Below is a small trained network, with its code and all its weights. Each question gives an input and a class and asks what happens when units are switched off, that is, made to give their printed mean instead of their output.

import numpy as np


def w(rows, s, z=0):
    codes = np.array(rows[::2]) - 128.0
    scale = np.full(codes.shape[1], s)
    scale[-1] = z or s
    return codes * scale


def norm(h):
    return h / np.sqrt((h * h).mean(-1, keepdims=True) + 1e-5)


def f(y):
    return np.maximum(y, 0)


def log_softmax(a):
    a = a - a.max(-1, keepdims=True)
    return a - np.log(np.exp(a).sum(-1, keepdims=True))


def net(x, mask):
    res = np.array(x, float).reshape(1, 8) / 4 @ E
    u = 0
    for l in range(2):
        y = f(norm(res) @ A[l][:, :-1].T + A[l][:, -1])
        res = res + np.where(mask[u : u + 16], y, B[l][:, -1]) @ B[l][:, :-1]
        u += 16
    return log_softmax(norm(res)[-1] @ U[:, :-1].T + U[:, -1])


A, B = {}, {}
E = w([
[78,8,52,174,89],'x0',
[180,65,216,117,248],'x1',
[68,170,86,212,172],'x2',
[116,120,245,129,63],'x3',
[100,173,81,128,124],'x4',
[186,56,115,127,99],'x5',
[44,75,113,42,223],'x6',
[93,121,197,211,113],'x7',
],0.011)
A[0] = w([
[169,173,203,132,139,38],'0.n1',
[31,105,106,97,115,170],'0.n2',
[72,110,99,88,185,47],'0.n3',
[109,136,143,198,47,131],'0.n4',
[125,125,191,120,184,58],'0.n5',
[189,160,182,113,151,211],'0.n6',
[45,110,161,130,112,72],'0.n7',
[118,143,221,163,211,102],'0.n8',
[111,239,73,158,138,81],'0.n9',
[90,98,98,98,106,168],'0.n10',
[143,146,117,171,145,122],'0.n11',
[122,139,202,145,173,142],'0.n12',
[135,117,115,57,132,74],'0.n13',
[126,55,2,179,150,128],'0.n14',
[92,226,77,129,178,63],'0.n15',
[171,137,143,126,94,254],'0.n16',
],0.033,0.0079)
B[0] = w([
[32,132,185,82,143,179],'0.n1',
[30,148,64,132,44,208],'0.n2',
[105,80,164,88,202,184],'0.n3',
[226,120,221,196,80,226],'0.n4',
[114,51,87,161,163,177],'0.n5',
[62,159,203,99,76,211],'0.n6',
[110,117,73,176,24,171],'0.n7',
[134,47,63,226,222,210],'0.n8',
[209,224,33,112,120,218],'0.n9',
[56,148,93,168,120,184],'0.n10',
[176,143,143,128,119,160],'0.n11',
[105,100,151,163,198,191],'0.n12',
[93,170,201,188,89,166],'0.n13',
[27,75,217,101,253,249],'0.n14',
[139,231,35,72,130,210],'0.n15',
[140,218,161,144,165,206],'0.n16',
],0.046,0.019)
A[1] = w([
[68,122,139,86,117,23],'1.n1',
[148,82,87,107,41,4],'1.n2',
[160,123,127,124,122,85],'1.n3',
[119,133,104,65,110,17],'1.n4',
[234,88,116,78,109,16],'1.n5',
[156,83,144,18,112,90],'1.n6',
[182,109,117,165,142,71],'1.n7',
[151,97,93,64,161,53],'1.n8',
[99,126,112,106,98,10],'1.n9',
[195,96,105,119,142,127],'1.n10',
[120,3,122,72,178,115],'1.n11',
[134,150,74,68,103,60],'1.n12',
[196,107,111,114,88,83],'1.n13',
[155,136,115,138,154,68],'1.n14',
[117,146,144,80,108,40],'1.n15',
[158,100,127,88,111,36],'1.n16',
],0.029,0.0044)
B[1] = w([
[149,154,199,154,132,214],'1.n1',
[131,40,107,62,51,143],'1.n2',
[143,123,127,136,152,137],'1.n3',
[90,191,120,105,167,151],'1.n4',
[235,94,93,152,219,141],'1.n5',
[136,97,189,111,48,129],'1.n6',
[203,137,140,135,150,165],'1.n7',
[87,222,128,170,128,145],'1.n8',
[120,134,140,174,173,148],'1.n9',
[203,72,128,131,196,143],'1.n10',
[72,3,136,128,181,255],'1.n11',
[80,203,91,109,153,184],'1.n12',
[170,72,100,152,180,149],'1.n13',
[162,109,123,147,162,152],'1.n14',
[105,166,158,128,70,155],'1.n15',
[175,121,118,149,154,128],'1.n16',
],0.037,0.0096)
U = w([
[112,241,41,71,137,186],'0',
[124,12,97,52,128,2],'1',
[248,152,102,189,159,118],'2',
[110,39,56,168,7,52],'3',
[131,156,240,136,108,167],'4',
[6,47,152,163,234,182],'5',
],0.017,0.0075)

Each question gives the input, the list of numbers given to net, and the class t.
The units are the neurons (one row each of A and B). Each row of codes is followed by its name. A weight is (code - 128) times the scale printed after its matrix; where a second scale follows, it is the last column's (A, B and U).
mask holds one flag per neuron, layer by layer. A switched-off neuron (its flag False) gives its mean, the last column of its row in B, instead of its output. The means were averaged over made-up inputs and are rounded, as every weight is.
A unit's drop is (log p(t) with every unit on - log p(t) with that unit switched off) / (log p(t) with every unit on - log p(t) with every unit switched off).
The circuit of an input: a set's keep is (log p(t) with only the set's units on - log p(t) with every unit switched off) / (log p(t) with every unit on - log p(t) with every unit switched off). Starting from the 12 units with the biggest drops (on a tie, the unit counted first), units are removed one at a time, each time the one whose removal leaves the highest keep (on an exact tie, the one counted first), for as long as the keep stays at least 0.8.
circuit, biggest first: the units of the circuit, biggest drop first
unit that matters most: the unit with the biggest drop
top k neurons: the k neurons with the biggest drops, biggest first
k most important neurons of layer l: the k neurons of layer l with the biggest drops, biggest first
drop when u is switched off: that unit's drop, to one decimal
input [-1,-8,5,-1,-2,2,-3,8], class 2: unit that matters most : 0.n4
input [-3,5,0,-6,1,0,-2,-3], class 0: circuit, biggest first : [0.n15 0.n14]
input [0,-8,8,-3,-1,8,-1,7], class 2: circuit, biggest first : [0.n4 0.n9]
input [-7,3,7,3,3,-6,-8,1], class 2: circuit, biggest first : [0.n8 0.n9]
input [-3,8,-4,4,6,-1,-5,-8], class 4: 3 most important neurons of layer 0 : [0.n6 0.n14 0.n16]
input [-4,-4,-8,6,6,-6,6,-5], class 0: top 2 neurons : [0.n14 0.n4]
input [-1,-7,-3,-8,-4,-2,3,-6], class 0: top 2 neurons : [0.n15 0.n9]
input [1,-6,-1,-4,2,7,-7,5], class 4: top 2 neurons : [0.n14 0.n8]
input [-1,4,7,-5,-4,2,-8,-7], class 0: top 2 neurons : [0.n9 0.n4]
input [3,-7,-8,3,-8,0,-1,2], class 2: top 2 neurons : [0.n14 0.n6]
input [-4,-5,3,6,4,0,-5,-1], class 2: top 4 neurons : [0.n4 0.n9 0.n14 0.n2]
input [0,0,8,-7,0,-8,-7,5], class 2: 2 most important neurons of layer 0 : [0.n4 0.n2]
input [-2,-5,-6,7,-8,1,0,-2], class 4: drop when 0.n9 is switched off : 0.0
input [-2,2,2,-8,-3,-7,1,-2], class 0: circuit, biggest first : [0.n15]
input [-7,4,5,-6,6,1,4,1], class 0: drop when 0.n15 is switched off : 0.7
input [-8,-7,6,8,0,2,-7,7], class 4: drop when 0.n1 is switched off : 0.4
